Below are the code and all the weights of a small trained network. Each question names an input and a target symbol and asks about switching units off, where a switched-off unit gives its printed mean instead of its output.

import numpy as np


def w(rows, s, z=0):
    codes = np.array(rows[::2]) - 128.0
    scale = np.full(codes.shape[1], s)
    scale[-1] = z or s
    return codes * scale


def softmax(a):
    e = np.exp(a - a.max(-1, keepdims=True))
    return e / e.sum(-1, keepdims=True)


def log_softmax(a):
    a = a - a.max(-1, keepdims=True)
    return a - np.log(np.exp(a).sum(-1, keepdims=True))


def net(x, mask):
    ids = ['δημξτφ'.index(c) for c in x.split()]
    T = len(ids)
    res = E[ids] + P[:T]
    u = 0
    for l in range(2):
        r = res
        for j in range(3):
            rows = slice(4 * j, 4 * j + 4)
            q, k, v = (r @ M[l][rows].T for M in (Q, K, V))
            z = softmax(np.where(np.tri(T) > 0, q @ k.T / 4**0.5, -1e9)) @ v
            o = O[l][rows]
            res = res + np.where(mask[u + j], z, o[:, -1]) @ o[:, :-1]
        u += 3
    return log_softmax(res[-1] @ U[:, :-1].T + U[:, -1])


Q, K, V, O = {}, {}, {}, {}
E = w([
[184,194,191,108,100,96],'δ',
[52,97,157,43,132,89],'η',
[92,146,171,186,73,133],'μ',
[95,249,76,175,138,184],'ξ',
[129,173,111,83,113,70],'τ',
[33,108,87,118,153,152],'φ',
],0.015)
P = w([
[85,196,138,161,218,69],'0',
[77,163,100,42,62,217],'1',
[133,173,78,120,109,141],'2',
[5,155,170,175,173,85],'3',
[144,94,61,165,176,76],'4',
[151,148,85,108,96,125],'5',
[32,137,178,172,169,107],'6',
[91,102,93,92,20,176],'7',
[181,129,81,99,112,117],'8',
[55,123,197,181,163,130],'9',
[179,65,37,191,131,55],'10',
[190,125,101,113,91,119],'11',
[79,110,211,183,151,143],'12',
[138,187,34,126,9,141],'13',
],0.013)
Q[0] = w([
[131,147,35,149,8,147],'0.h1',
[128,140,212,99,171,186],'0.h1',
[91,107,112,180,118,51],'0.h1',
[74,138,137,123,52,116],'0.h1',
[192,111,142,166,216,121],'0.h2',
[130,72,72,132,170,134],'0.h2',
[159,121,74,91,89,162],'0.h2',
[71,143,59,204,42,123],'0.h2',
[137,176,65,93,108,225],'0.h3',
[86,29,172,125,203,116],'0.h3',
[162,147,199,69,167,88],'0.h3',
[142,171,104,186,88,199],'0.h3',
],0.011)
K[0] = w([
[161,18,146,147,86,73],'0.h1',
[113,215,116,114,225,114],'0.h1',
[182,111,64,59,111,151],'0.h1',
[215,63,59,157,184,144],'0.h1',
[89,210,178,97,148,199],'0.h2',
[2,150,67,79,221,190],'0.h2',
[112,200,17,125,141,96],'0.h2',
[124,35,68,186,16,151],'0.h2',
[171,51,130,81,155,123],'0.h3',
[79,191,72,156,133,167],'0.h3',
[200,215,163,73,190,135],'0.h3',
[160,73,202,190,48,138],'0.h3',
],0.01)
V[0] = w([
[72,127,189,212,137,128],'0.h1',
[78,138,147,52,39,41],'0.h1',
[110,117,191,127,105,117],'0.h1',
[83,173,171,81,169,165],'0.h1',
[144,101,68,144,39,173],'0.h2',
[171,104,128,112,114,66],'0.h2',
[93,141,246,151,118,100],'0.h2',
[105,112,225,147,106,91],'0.h2',
[169,143,104,140,143,100],'0.h3',
[69,255,14,87,172,129],'0.h3',
[120,141,132,147,144,149],'0.h3',
[130,134,189,140,110,82],'0.h3',
],0.0085)
O[0] = w([
[80,78,96,254,30,142,163],'0.h1',
[172,190,54,122,128,33,144],'0.h1',
[26,141,146,164,37,58,113],'0.h1',
[141,213,200,205,110,115,160],'0.h1',
[124,105,59,82,130,149,148],'0.h2',
[60,114,141,191,83,163,84],'0.h2',
[71,150,69,229,126,90,135],'0.h2',
[77,173,80,214,111,104,117],'0.h2',
[190,180,142,93,117,69,111],'0.h3',
[97,145,111,202,120,55,249],'0.h3',
[91,115,109,72,153,79,144],'0.h3',
[189,59,170,78,188,164,129],'0.h3',
],0.0047,0.011)
Q[1] = w([
[150,135,200,96,172,117],'1.h1',
[235,109,141,80,167,56],'1.h1',
[143,158,178,159,45,218],'1.h1',
[151,60,133,129,96,158],'1.h1',
[77,97,183,135,152,192],'1.h2',
[179,85,108,189,172,89],'1.h2',
[141,99,57,144,190,98],'1.h2',
[153,108,250,105,253,141],'1.h2',
[101,118,59,102,78,127],'1.h3',
[191,117,144,117,132,174],'1.h3',
[138,113,141,222,200,117],'1.h3',
[104,142,191,78,128,194],'1.h3',
],0.011)
K[1] = w([
[175,182,120,124,126,132],'1.h1',
[165,135,119,79,67,112],'1.h1',
[123,185,123,218,180,161],'1.h1',
[120,112,103,132,93,150],'1.h1',
[63,161,120,183,173,134],'1.h2',
[71,193,166,50,48,196],'1.h2',
[94,131,92,85,77,162],'1.h2',
[60,180,191,92,155,90],'1.h2',
[174,53,123,114,110,111],'1.h3',
[74,112,153,157,125,171],'1.h3',
[116,196,151,133,89,218],'1.h3',
[140,192,158,209,247,76],'1.h3',
],0.012)
V[1] = w([
[116,122,105,96,86,74],'1.h1',
[198,191,29,190,75,180],'1.h1',
[206,159,114,98,157,84],'1.h1',
[140,76,94,95,24,113],'1.h1',
[163,183,89,135,211,2],'1.h2',
[45,76,117,117,139,12],'1.h2',
[23,177,15,114,197,223],'1.h2',
[128,201,12,176,181,230],'1.h2',
[84,166,98,116,162,242],'1.h3',
[199,165,106,110,87,137],'1.h3',
[44,112,125,68,235,108],'1.h3',
[136,57,9,73,79,147],'1.h3',
],0.0088)
O[1] = w([
[122,115,178,140,113,171,129],'1.h1',
[129,126,109,113,157,169,145],'1.h1',
[123,60,79,189,130,161,75],'1.h1',
[198,140,149,129,131,115,10],'1.h1',
[219,125,83,146,154,125,212],'1.h2',
[111,73,99,189,165,215,158],'1.h2',
[153,93,193,175,98,137,225],'1.h2',
[186,108,186,144,64,112,240],'1.h2',
[125,28,107,80,142,165,157],'1.h3',
[205,99,61,140,157,117,130],'1.h3',
[108,143,254,151,131,145,105],'1.h3',
[98,95,110,184,145,158,99],'1.h3',
],0.0095,0.013)
U = w([
[138,151,92,54,118,119,154],'δ',
[105,193,157,184,133,91,65],'η',
[85,125,74,152,65,152,137],'μ',
[213,101,118,70,16,173,46],'ξ',
[164,119,102,163,148,173,118],'τ',
[159,101,175,105,150,254,254],'φ',
],0.0099,0.0051)

Each question gives the input, a string of symbols that net reads in full, and the target symbol t.
The units are the heads (4 rows each of Q, K, V and O). Each row of codes is followed by its name. A weight is (code - 128) times the scale printed after its matrix; where a second scale follows, it is the last column's (O and U).
mask holds one flag per head, layer by layer. A switched-off head (its flag False) gives its mean, the last column of its rows in O, instead of its output. The means were averaged over made-up inputs and are rounded, as every weight is.
A unit's drop is (log p(t) with every unit on - log p(t) with that unit switched off) / (log p(t) with every unit on - log p(t) with every unit switched off).
The circuit of an input: a set's keep is (log p(t) with only the set's units on - log p(t) with every unit switched off) / (log p(t) with every unit on - log p(t) with every unit switched off). Starting from all 6 units, units are removed one at a time, each time the one whose removal leaves the highest keep (on an exact tie, the one counted first), for as long as the keep stays at least 0.8.
units of the circuit, in order: the units of the circuit, biggest drop first
heads that matter: for each layer, one digit per head in row order, 1 if its drop is at least 0.15 and else 0, layers parted by /
input ξ φ μ ξ η, target φ: units of the circuit, in order => 1.h3
input φ φ μ ξ μ μ μ μ ξ, target μ: units of the circuit, in order => 0.h1, 1.h2
input μ ξ μ μ μ δ ξ η δ μ ξ, target η: heads that matter => 100 / 101
input δ ξ μ ξ δ φ φ τ, target δ: heads that matter => 001 / 010
input ξ ξ η, target η: heads that matter => 001 / 001
input ξ μ δ μ ξ μ δ μ δ δ φ τ τ, target μ: units of the circuit, in order => 1.h3, 0.h2, 1.h2
input ξ δ ξ ξ μ, target δ: units of the circuit, in order => 1.h2, 1.h3, 0.h1
input ξ ξ φ η η μ ξ η μ δ μ, target η: heads that matter => 100 / 111
input μ ξ μ η φ ξ μ μ, target φ: units of the circuit, in order => 1.h2, 0.h3
input ξ ξ ξ η φ φ μ μ μ μ η δ μ τ, target η: heads that matter => 000 / 001
input δ η ξ ξ τ μ ξ φ, target τ: heads that matter => 110 / 011
input ξ φ η ξ η μ ξ ξ τ ξ φ, target ξ: heads that matter => 001 / 010
input μ μ η, target η: units of the circuit, in order => 1.h3, 0.h1
input μ ξ ξ ξ μ φ φ τ μ δ τ τ ξ μ, target τ: heads that matter => 100 / 011
input ξ μ τ φ τ φ ξ μ φ ξ δ, target μ: units of the circuit, in order => 1.h2
input δ ξ η ξ φ ξ δ η, target φ: units of the circuit, in order => 1.h3, 1.h2
input ξ φ τ δ ξ μ μ ξ ξ ξ φ, target ξ: units of the circuit, in order => 0.h3, 1.h2, 0.h2
input δ ξ ξ ξ φ φ, target φ: units of the circuit, in order => 1.h3, 0.h2
input ξ μ τ ξ ξ η η ξ, target ξ: heads that matter => 010 / 010
input μ ξ μ δ μ η φ τ, target μ: units of the circuit, in order => 1.h2, 1.h3
input φ ξ μ η ξ τ ξ ξ φ φ δ ξ ξ η, target δ: units of the circuit, in order => 1.h2
input ξ ξ μ ξ φ τ, target τ: units of the circuit, in order => 1.h1, 1.h2, 1.h3
input μ ξ μ δ δ μ ξ ξ ξ δ μ μ, target μ: units of the circuit, in order => 1.h2, 0.h1
input φ φ ξ φ τ, target φ: heads that matter => 000 / 111
input η ξ δ, target δ: heads that matter => 000 / 010
input φ ξ ξ ξ τ, target ξ: heads that matter => 000 / 010
input ξ μ φ μ ξ η ξ δ ξ, target δ: heads that matter => 101 / 010
